[140 108 156 176 118 176  95 115  94 152 121 126 128 164 130 140 150 106
 123  94  95 108 140  87 111 121 102  95 137 153 123 176 121  95 125  99
 168 176 105 164 152] -> Q
[156 159 163 165 159  79 117 181 184  68 105 145 123  99 127 149 137 174
 107 105 165 134 131 142 169 127 163 140 165 106 129 159 185 149 191 156
  85  98 113 119 127] -> G
[163 160  84 104 159  80 115 183 180  68 109 151 123 100 129  81 137 175
 104 108 109 109 133 142 164 133 173 142 163 109 128 161 185 151 195 161
  81  97 113 119 127] -> L
[156 159  85 103 159  79 117 181 184  68 105 145 123  99 127 123 129 174
 107 105 106 134 133 142 173 133 173 142 163 109 128 161 185 151 195 161
  81  97 118 113 125] -> N
places Q: [176] : 3 5 31 37
places Q: [108] : 1 21
places L: [175] : 17
places Q: [94] : 8 19
places G: [165] : 3 20 28
places Q: [95] : 6 20 27 33
places Q: [164] : 13 39

[140 107 127 148 117 113] : T
[126 140 140 140 126 140] : J
[162  58 117 174 197 163] : Z
[162 110 117 139 197 107] : D
[106 113 106 143 113 106] : A
[109 142 118 118 142 142] : V
places J: [140] : 1 2 3 5
places V: [109] : 0
places V: [142] : 1 4 5
places A: [143] : 3
places A: [106] : 0 2 5
places D: [162] : 0

[165 155 117 176  93 197  88] = R
[116 127 144 127 107 137 139] = X
[116 199 177 156 123 158  91] = C
[123 113 135 125 132 127 139] = P
[137 132 127 154 101 171 100] = W
[157 118 108 103 155 114 135] = K
[129 114 158 158 158  88 132] = M
[109 133 151 138 149 149 119] = F
[116 199 177 156 123  96 156] = Y
[124 135 132 130 149  97 117] = H
[132 126 120 122 180  95 113] = E
places Y: [156] : 3 6
places M: [158] : 2 3 4
places F: [133] : 1

[ 99 146 112 118  90 161 110  99 121 147 138 136 122 116 119 120 121 138
  99 110  93 147 128 139 119 142 140 149 131 115 138 162 134 112 135 145
 126 121 123 132 122 119 140 106 122 102 145 100 121 123 101 131 142 140
 121] : Vodub
[ 87 139 118 124 119 166 116 113 140 144 130 120 113 123 137 145 128 124
  95  96 111 133 133 155 114 130 141 170 126 114 118 162 136 130 135 145
 112 103 120 131 101 134 143  98 131 113 105 128 105 122 110 128 128 142
 139] : sis
[ 80 137 140 119 115  94  78  94 141 146 117 133 107 117 137 141 107 136
 127 109 115 153 109 119  98 106 141 166 140 104 114 150 116 116 130 155
 142 135 108 138 147 113 139 120 116  96 137 114 102 117 120 131 130 126
 132] : daz
[106 139 131 108 107 158 106  85 154 100 122 123  98 128 136 123 106 139
 119 106 104 130 131 127 118 110 147 146 133 113 119 148 133 136 134 159
 138 128 118 142 144 134 146 133 118 100 117 129 111 115 113 137 134 134
 122] : Livev
[ 74 142 121 116 144 107  68  93 170 150 129 130 119 121 135 121 101 132
 122 101 125 133 108 124 109 108 154 149 142 114 105 121 139 144 136 121
 104 144 106 137 141 114 140 136 118 130 130 133 119 114 112 134 130 133
 140] : med
[ 87 140 123  89 109 154  90 106 142 146 143 123 126 132 114 129 127 117
 109 121 127  90 138 137  87 111 130 146 115 133  80 122 150 169 145 147
 129 127 118 129 136 109 145 114 136 109 120 123 116 114 138 122 114 127
 130] : sapud
[ 83 155 106 105 109 171 111 113 131 135 135 121 127 108 112 141 122 103
  98 113 102 128 121 148 103 121 145 138 135 130 131 153 137 124 134 131
 123 112 120 139 118 132 140  97 133  97 139 114 129 123 110 123 136 142
 138] : reso
places Livev: [134] : 34 41 52 53
places sapud: [117] : 17
places sapud: [114] : 14 43 49 52
places Livev: [106] : 0 6 16 19
places daz: [141] : 8 15 26
places med: [121] : 2 13 15 31 35
places reso: [111] : 6

[128 128 130  91 129 127 136 157 123 174 109 130 137 151 124] -> lafi
[ 85 115  60  96  90 117  97 165 141 165  67 118 158 165  96] -> nad
[143 150 122 164 201 141 129 143 126 170 155 116 132 160 119] -> ges
[ 99 139  99 171 125 108 113 144  98  99  83 127 111  99 110] -> Gop
[173 173 161 143 134 171 142 161 161 143 156 142 173 161 173] -> birev
places birev: [143] : 3 9
places ges: [143] : 0 7
places birev: [171] : 5
places Gop: [99] : 0 2 9 13
places lafi: [123] : 8
places nad: [165] : 7 9 13
places birev: [142] : 6 11

[116 116 116 156 145 116 146]  Zur
[116 128 140 122 101 128 122]  nuler
[143 101 143 143 101 143 143]  lotiv
[116 100 140 104 145 120 146]  vipa
[135 107 153 107 186  80 158]  mebop
[144 122 142 111 130 128 131]  Bek
[141 123 141 123 123 123 118]  Sati
places Sati: [123] : 1 3 4 5
places Zur: [116] : 0 1 2 5
places lotiv: [143] : 0 2 3 5 6
places nuler: [116] : 0
places mebop: [158] : 6
places nuler: [101] : 4

[157 126  98 130 116] : Vobu
[ 87 127  87 158 202] : Midal
[157 126 156 146 151] : lod
[157 147 203 146 157] : Nofof
[147 157 157 110 110] : nuf
places Nofof: [146] : 3
places Nofof: [157] : 0 4
places nuf: [157] : 1 2
places Nofof: [147] : 1
places Midal: [202] : 4

[160 121 125 135 128 123  91 150 129 176 121 150 131 110 125 125 123 115
 125 135 114 148 151 135 126 125 113 146 141 137 150 112 137 130 125 127
 131 128 140] -> bipev
[133 115 139 132 127 119 116 155 118 114 124 130 143 127 127 118 119 132
 124 151 109 117 150 116 118 128 159 111 130 118 126 143 141 143 136 124
 109 142 116] -> bude
[121 135 121 135 123 112 144 117 124 159 139 135 133 116 115 140 152 137
 123  66 111 132  71 117 125 135 150 139 135 135 151 109 137 135 134 129
 129 134 131] -> zolut
[147 111 125 167 125 132 131 117 131 144 120 147 132 137 114 128 126 106
 126 122 121 117 167 125 126 135  99 131 127 133  61 129 127 113 108 119
 125 140 135] -> Feb
[106 131 119 111 138 123 111 115 101 106 136 124 135 136 113 105 133 132
 146 124 143 116 115 106 120 112  96 104 130 122 145 178 131 126 126 126
 122 136 135] -> mebi
[141 143 104 136 128 138 146 122 137 173 149 141 137 138 136 148 155 121
 126 123  97 108 127 127 131 142 164 141 117 111  96 146 119 134 120 125
 132 135 141] -> meto
places bude: [109] : 20 36
places bipev: [123] : 5 16

